Below is a small trained network, with its code and all its weights. Each question gives an input and a class and asks what happens when units are switched off, that is, made to give their printed mean instead of their output.

import numpy as np


def w(rows, s, z=0):
    codes = np.array(rows[::2]) - 128.0
    scale = np.full(codes.shape[1], s)
    scale[-1] = z or s
    return codes * scale


def f(y):
    return np.maximum(y, 0)


def log_softmax(a):
    a = a - a.max(-1, keepdims=True)
    return a - np.log(np.exp(a).sum(-1, keepdims=True))


def net(x, mask):
    res = np.array(x, float).reshape(1, 4) / 4 @ E
    y = f(res @ A[0][:, :-1].T + A[0][:, -1])
    res = res + np.where(mask, y, B[0][:, -1]) @ B[0][:, :-1]
    return log_softmax(res[-1] @ U[:, :-1].T + U[:, -1])


A, B = {}, {}
E = w([
[111,135,163,184,6,51,132,176,103],'x0',
[103,148,68,97,154,188,53,218,57],'x1',
[15,15,81,154,92,134,145,144,215],'x2',
[160,121,89,188,244,17,168,157,114],'x3',
],0.012)
A[0] = w([
[127,154,185,195,33,133,114,200,145,188],'n1',
[87,141,146,176,85,55,135,176,103,70],'n2',
[141,94,104,74,189,186,144,81,170,207],'n3',
[78,126,109,143,98,103,130,165,174,157],'n4',
[65,51,70,192,117,148,129,141,203,49],'n5',
[145,136,149,151,113,119,150,35,148,78],'n6',
[154,100,161,151,173,60,142,113,152,58],'n7',
[107,134,186,68,63,188,99,110,142,1],'n8',
[159,94,223,134,113,99,173,8,173,80],'n9',
[117,101,79,60,133,147,71,241,35,63],'n10',
[201,235,210,147,136,116,107,96,77,71],'n11',
[145,128,70,160,185,100,160,223,116,62],'n12',
],0.012,0.0051)
B[0] = w([
[154,103,122,210,135,147,124,89,145,242],'n1',
[156,134,82,160,166,130,111,96,137,205],'n2',
[188,129,125,213,139,134,121,74,139,236],'n3',
[129,137,151,131,147,143,163,123,119,196],'n4',
[141,174,161,110,155,151,176,189,145,241],'n5',
[129,77,107,99,96,177,104,127,108,180],'n6',
[116,114,145,90,143,95,86,128,92,181],'n7',
[96,184,204,105,166,8,58,138,99,229],'n8',
[100,69,114,119,109,149,107,184,92,228],'n9',
[114,71,76,123,100,165,128,158,89,251],'n10',
[109,162,141,142,153,153,179,166,189,248],'n11',
[112,120,210,89,124,82,91,106,99,213],'n12',
],0.016,0.017)
U = w([
[60,24,81,79,101,239,43,210,83,99],'0',
[65,145,193,76,178,2,30,133,114,148],'1',
[107,211,148,96,182,213,231,223,216,104],'2',
[218,104,94,212,184,180,76,24,165,102],'3',
[167,119,155,140,103,173,129,83,122,247],'4',
[139,164,53,55,72,85,138,35,185,101],'5',
],0.0083,0.014)

Each question gives the input, the list of numbers given to net, and the class t.
The units are the neurons (one row each of A and B). Each row of codes is followed by its name. A weight is (code - 128) times the scale printed after its matrix; where a second scale follows, it is the last column's (A, B and U).
mask holds one flag per neuron, in row order. A switched-off neuron (its flag False) gives its mean, the last column of its row in B, instead of its output. The means were averaged over made-up inputs and are rounded, as every weight is.
A unit's drop is (log p(t) with every unit on - log p(t) with that unit switched off) / (log p(t) with every unit on - log p(t) with every unit switched off).
The circuit of an input: a set's keep is (log p(t) with only the set's units on - log p(t) with every unit switched off) / (log p(t) with every unit on - log p(t) with every unit switched off). Starting from all 12 units, units are removed one at a time, each time the one whose removal leaves the highest keep (on an exact tie, the one counted first), for as long as the keep stays at least 0.8.
units of the circuit, in order: the units of the circuit, biggest drop first
k most important neurons: the k neurons with the biggest drops, biggest first
drop when u is switched off: that unit's drop, to one decimal
input [-3,-8,-4,7], class 0: units of the circuit, in order -> (n9)
input [1,3,-7,-7], class 1: 2 most important neurons -> (n8; n5)
input [-6,5,0,-2], class 3: 3 most important neurons -> (n3; n9; n6)
input [-4,-5,-5,2], class 0: 3 most important neurons -> (n9; n5; n6)
input [-4,-6,-5,7], class 1: 2 most important neurons -> (n10; n7)
input [4,-4,2,2], class 0: 2 most important neurons -> (n3; n9)
input [5,-3,-4,-1], class 3: 4 most important neurons -> (n5; n1; n2; n10)
input [-4,-6,6,8], class 1: 2 most important neurons -> (n7; n10)
input [8,1,7,6], class 3: 4 most important neurons -> (n2; n1; n8; n11)
input [6,-6,-1,5], class 0: 4 most important neurons -> (n9; n3; n8; n7)
input [8,-5,1,7], class 3: 3 most important neurons -> (n2; n8; n1)
input [-1,-3,5,-2], class 2: 2 most important neurons -> (n5; n10)
input [5,-8,-7,-6], class 0: 3 most important neurons -> (n9; n6; n5)
input [-5,4,-1,-1], class 3: units of the circuit, in order -> (n3)
input [-8,3,6,-7], class 3: 2 most important neurons -> (n3; n12)
input [1,-4,0,0], class 0: drop when n10 is switched off -> 0.0
input [-1,-8,-7,1], class 0: drop when n6 is switched off -> 0.3
input [8,5,-4,-2], class 3: drop when n1 is switched off -> 0.6
